Below is a small trained network, with its code and all its weights. Each question gives an input and a target symbol and asks what happens when units are switched off, that is, made to give their printed mean instead of their output.

import numpy as np


def w(rows, s, z=0):
    codes = np.array(rows[::2]) - 128.0
    scale = np.full(codes.shape[1], s)
    scale[-1] = z or s
    return codes * scale


def norm(h):
    return h / np.sqrt((h * h).mean(-1, keepdims=True) + 1e-5)


def f(y):
    return y / 2 * (1 + np.tanh(0.7978845608 * (y + 0.044715 * y**3)))


def softmax(a):
    e = np.exp(a - a.max(-1, keepdims=True))
    return e / e.sum(-1, keepdims=True)


def log_softmax(a):
    a = a - a.max(-1, keepdims=True)
    return a - np.log(np.exp(a).sum(-1, keepdims=True))


def net(x, mask):
    ids = ['ΓΛΠΩαεημ'.index(c) for c in x.split()]
    T = len(ids)
    res = E[ids] + P[:T]
    u = 0
    for l in range(2):
        q, k, v = (norm(res) @ M[l].T for M in (Q, K, V))
        z = softmax(np.where(np.tri(T) > 0, q @ k.T / 4**0.5, -1e9)) @ v
        res = res + np.where(mask[u], z, O[l][:, -1]) @ O[l][:, :-1]
        u += 1
        y = f(norm(res) @ A[l][:, :-1].T + A[l][:, -1])
        res = res + np.where(mask[u : u + 12], y, B[l][:, -1]) @ B[l][:, :-1]
        u += 12
    return log_softmax(norm(res)[-1] @ U[:, :-1].T + U[:, -1])


Q, K, V, O, A, B = {}, {}, {}, {}, {}, {}
E = w([
[209,122,127,100,109,113,143],'Γ',
[115,147,172,166,118,98,133],'Λ',
[135,44,173,195,251,89,177],'Π',
[148,129,186,108,180,104,136],'Ω',
[169,176,148,144,153,164,133],'α',
[145,110,132,193,83,143,123],'ε',
[129,117,187,131,104,137,106],'η',
[117,199,147,192,94,156,111],'μ',
],0.011)
P = w([
[73,151,94,63,89,148,197],'0',
[124,134,96,75,125,92,136],'1',
[93,128,236,133,158,198,141],'2',
[166,146,112,78,107,76,115],'3',
[98,118,205,138,151,169,96],'4',
[176,151,102,88,111,64,93],'5',
[100,116,199,140,160,154,70],'6',
[189,142,100,109,116,60,86],'7',
[125,119,221,175,153,163,64],'8',
[185,146,139,130,93,82,168],'9',
[119,118,240,214,149,178,146],'10',
[183,142,166,147,89,91,254],'11',
[156,109,225,175,174,129,11],'12',
[207,127,88,137,129,40,56],'13',
],0.0077)
Q[0] = w([
[131,133,116,148,232,181,100],'0.h1',
[103,196,48,11,76,61,88],'0.h1',
[103,2,156,139,169,201,72],'0.h1',
[152,125,43,141,157,57,45],'0.h1',
],0.014)
K[0] = w([
[77,145,87,68,157,155,141],'0.h1',
[185,137,170,116,128,104,26],'0.h1',
[58,99,75,26,73,148,155],'0.h1',
[118,108,75,130,179,102,4],'0.h1',
],0.016)
V[0] = w([
[248,125,117,166,127,150,144],'0.h1',
[120,44,132,64,71,148,122],'0.h1',
[103,152,56,86,141,222,125],'0.h1',
[178,132,144,91,207,135,142],'0.h1',
],0.017)
O[0] = w([
[84,173,64,80,70,182,209,247],'0.h1',
[114,8,140,122,121,196,132,78],'0.h1',
[236,113,115,160,193,219,115,2],'0.h1',
[112,150,151,43,171,151,187,78],'0.h1',
],0.011,0.0036)
A[0] = w([
[79,99,202,112,123,127,116,111],'0.n1',
[99,70,97,125,87,124,113,115],'0.n2',
[129,117,113,121,120,218,92,96],'0.n3',
[164,93,134,118,108,72,97,117],'0.n4',
[130,217,98,77,154,153,94,156],'0.n5',
[130,98,155,164,175,132,140,107],'0.n6',
[89,134,48,113,112,123,102,113],'0.n7',
[144,99,72,125,124,76,204,103],'0.n8',
[111,134,161,168,113,145,156,150],'0.n9',
[177,35,8,124,199,29,205,1],'0.n10',
[138,164,114,180,87,132,144,101],'0.n11',
[124,169,166,153,117,90,161,135],'0.n12',
],0.017,0.0061)
B[0] = w([
[108,169,185,114,161,173,101,193],'0.n1',
[175,172,138,138,105,164,133,175],'0.n2',
[84,154,150,123,135,96,203,225],'0.n3',
[79,161,151,160,107,109,118,192],'0.n4',
[173,91,158,181,146,123,156,239],'0.n5',
[122,163,77,77,67,123,140,207],'0.n6',
[155,124,112,72,71,98,143,205],'0.n7',
[169,85,133,87,152,95,90,212],'0.n8',
[158,132,120,95,128,93,116,167],'0.n9',
[112,52,154,251,54,158,195,120],'0.n10',
[166,121,133,118,109,115,72,187],'0.n11',
[132,131,148,110,154,81,112,255],'0.n12',
],0.022,0.0056)
Q[1] = w([
[151,242,165,223,167,116,145],'1.h1',
[63,131,229,83,138,168,66],'1.h1',
[61,156,84,140,153,43,91],'1.h1',
[116,143,75,200,4,142,116],'1.h1',
],0.02)
K[1] = w([
[164,110,120,184,251,109,96],'1.h1',
[55,91,202,103,123,176,80],'1.h1',
[108,166,144,120,126,41,77],'1.h1',
[168,182,126,233,50,122,122],'1.h1',
],0.021)
V[1] = w([
[205,24,46,159,186,87,92],'1.h1',
[144,187,55,25,206,135,174],'1.h1',
[68,105,44,131,75,176,254],'1.h1',
[213,188,231,158,200,233,125],'1.h1',
],0.0094)
O[1] = w([
[2,96,135,93,164,182,129,1],'1.h1',
[66,199,136,199,37,183,51,135],'1.h1',
[59,188,178,216,204,56,79,3],'1.h1',
[116,132,131,19,5,7,126,149],'1.h1',
],0.0074,0.0041)
A[1] = w([
[176,173,106,133,189,155,157,32],'1.n1',
[133,136,5,121,111,148,71,39],'1.n2',
[100,145,144,86,242,138,121,3],'1.n3',
[146,122,79,97,172,120,98,116],'1.n4',
[69,139,82,96,120,121,180,148],'1.n5',
[121,83,85,73,116,153,160,6],'1.n6',
[36,219,118,190,140,137,134,51],'1.n7',
[148,164,151,138,91,155,95,98],'1.n8',
[144,111,145,150,163,132,60,47],'1.n9',
[177,103,153,135,134,184,92,58],'1.n10',
[86,170,148,137,151,113,83,57],'1.n11',
[147,102,72,214,95,119,152,76],'1.n12',
],0.021,0.0027)
B[1] = w([
[152,188,64,150,162,149,174,152],'1.n1',
[139,143,2,96,139,123,70,209],'1.n2',
[120,93,84,73,198,62,110,163],'1.n3',
[88,147,138,144,96,151,82,168],'1.n4',
[169,69,134,115,94,126,106,255],'1.n5',
[132,112,121,106,74,102,180,159],'1.n6',
[48,216,132,129,58,20,100,254],'1.n7',
[132,119,145,145,171,163,101,207],'1.n8',
[189,126,128,145,131,80,139,167],'1.n9',
[81,150,81,112,95,144,157,184],'1.n10',
[103,117,85,151,93,157,168,170],'1.n11',
[57,65,154,190,164,190,139,189],'1.n12',
],0.027,0.0057)
U = w([
[147,27,114,87,13,153,214,72],'Γ',
[25,209,132,181,73,66,139,130],'Λ',
[91,57,165,193,153,149,154,254],'Π',
[92,85,126,56,254,82,143,112],'Ω',
[189,206,92,158,169,154,228,131],'α',
[131,123,12,136,118,159,55,158],'ε',
[137,176,220,99,123,214,70,140],'η',
[229,89,175,234,138,56,64,60],'μ',
],0.0073,0.0037)

Each question gives the input, a string of symbols that net reads in full, and the target symbol t.
The units are the heads (4 rows each of Q, K, V and O) and the neurons (one row each of A and B). Each row of codes is followed by its name. A weight is (code - 128) times the scale printed after its matrix; where a second scale follows, it is the last column's (O, A, B and U).
mask holds one flag per unit, layer by layer, with each layer's heads first. A switched-off unit (its flag False) gives its mean, the last column of its rows in O or B, instead of its output. The means were averaged over made-up inputs and are rounded, as every weight is.
A unit's drop is (log p(t) with every unit on - log p(t) with that unit switched off) / (log p(t) with every unit on - log p(t) with every unit switched off).
The circuit of an input: a set's keep is (log p(t) with only the set's units on - log p(t) with every unit switched off) / (log p(t) with every unit on - log p(t) with every unit switched off). Starting from the 12 units with the biggest drops (on a tie, the unit counted first), units are removed one at a time, each time the one whose removal leaves the highest keep (on an exact tie, the one counted first), for as long as the keep stays at least 0.8.
circuit, biggest first: the units of the circuit, biggest drop first
most important unit: the unit with the biggest drop
top k neurons: the k neurons with the biggest drops, biggest first
top k neurons in layer l: the k neurons of layer l with the biggest drops, biggest first
input Π Π Γ α Ω Λ Γ Γ Π Λ Γ η Γ Λ, target Γ: top 2 neurons -> [1.n7, 1.n5]
input Ω μ α, target η: most important unit -> 1.h1
input Γ Γ Γ ε Λ Ω, target Ω: top 2 neurons -> [1.n3, 1.n7]
input Π Ω Γ ε η η Γ, target Ω: circuit, biggest first -> [0.h1, 1.n3, 0.n1]
input α Γ α η Λ ε μ μ Γ Γ μ μ μ, target α: circuit, biggest first -> [0.h1, 1.n1]
input α ε Ω Γ, target Γ: circuit, biggest first -> [0.h1, 1.n6, 1.n7]
input Ω Π μ Π α α Ω Γ η μ Λ, target η: circuit, biggest first -> [0.h1, 0.n1]
input α η α μ Λ Γ Λ μ Γ, target α: circuit, biggest first -> [0.h1, 1.n1]
input ε ε Ω Γ μ Λ Γ Λ Ω Γ μ, target Π: circuit, biggest first -> [0.h1, 1.n12]
input μ Γ Γ μ α ε, target ε: top 2 neurons -> [1.n2, 0.n12]
input Λ Λ ε Γ Π Γ Γ ε Γ Ω Γ, target μ: top 2 neurons -> [0.n4, 1.n7]
input Λ Λ μ Λ μ Γ Π, target μ: top 2 neurons -> [0.n4, 1.n7]
input ε Λ Γ μ Ω, target Π: top 2 neurons -> [0.n3, 1.n12]
input Π α Γ Ω Ω Γ, target Ω: top 2 neurons -> [0.n10, 0.n8]
input Λ ε Λ Λ Λ η η μ Γ Γ Λ η μ, target μ: circuit, biggest first -> [0.h1]
input α Π μ Γ Γ Γ ε Γ Γ ε Π, target α: top 2 neurons -> [1.n1, 0.n3]
input Ω ε μ Γ η Λ Π, target η: top 4 neurons in layer 0 -> [0.n6, 0.n5, 0.n1, 0.n8]
input α Π Λ Γ Γ μ Γ Ω, target Ω: top 2 neurons -> [0.n8, 1.n3]
input Γ μ μ Γ Γ Γ μ Γ, target μ: top 2 neurons -> [0.n5, 0.n8]
input μ μ Γ α α Λ Γ, target ε: top neuron in layer 1 -> [1.n2]
input α ε Λ μ Π, target α: top 2 neurons -> [0.n5, 1.n1]
input Ω Γ Λ Ω μ η Π Γ Ω, target η: top 2 neurons in layer 0 -> [0.n1, 0.n6]
input α Γ Λ Γ ε Π, target Π: top 2 neurons -> [0.n10, 1.n12]
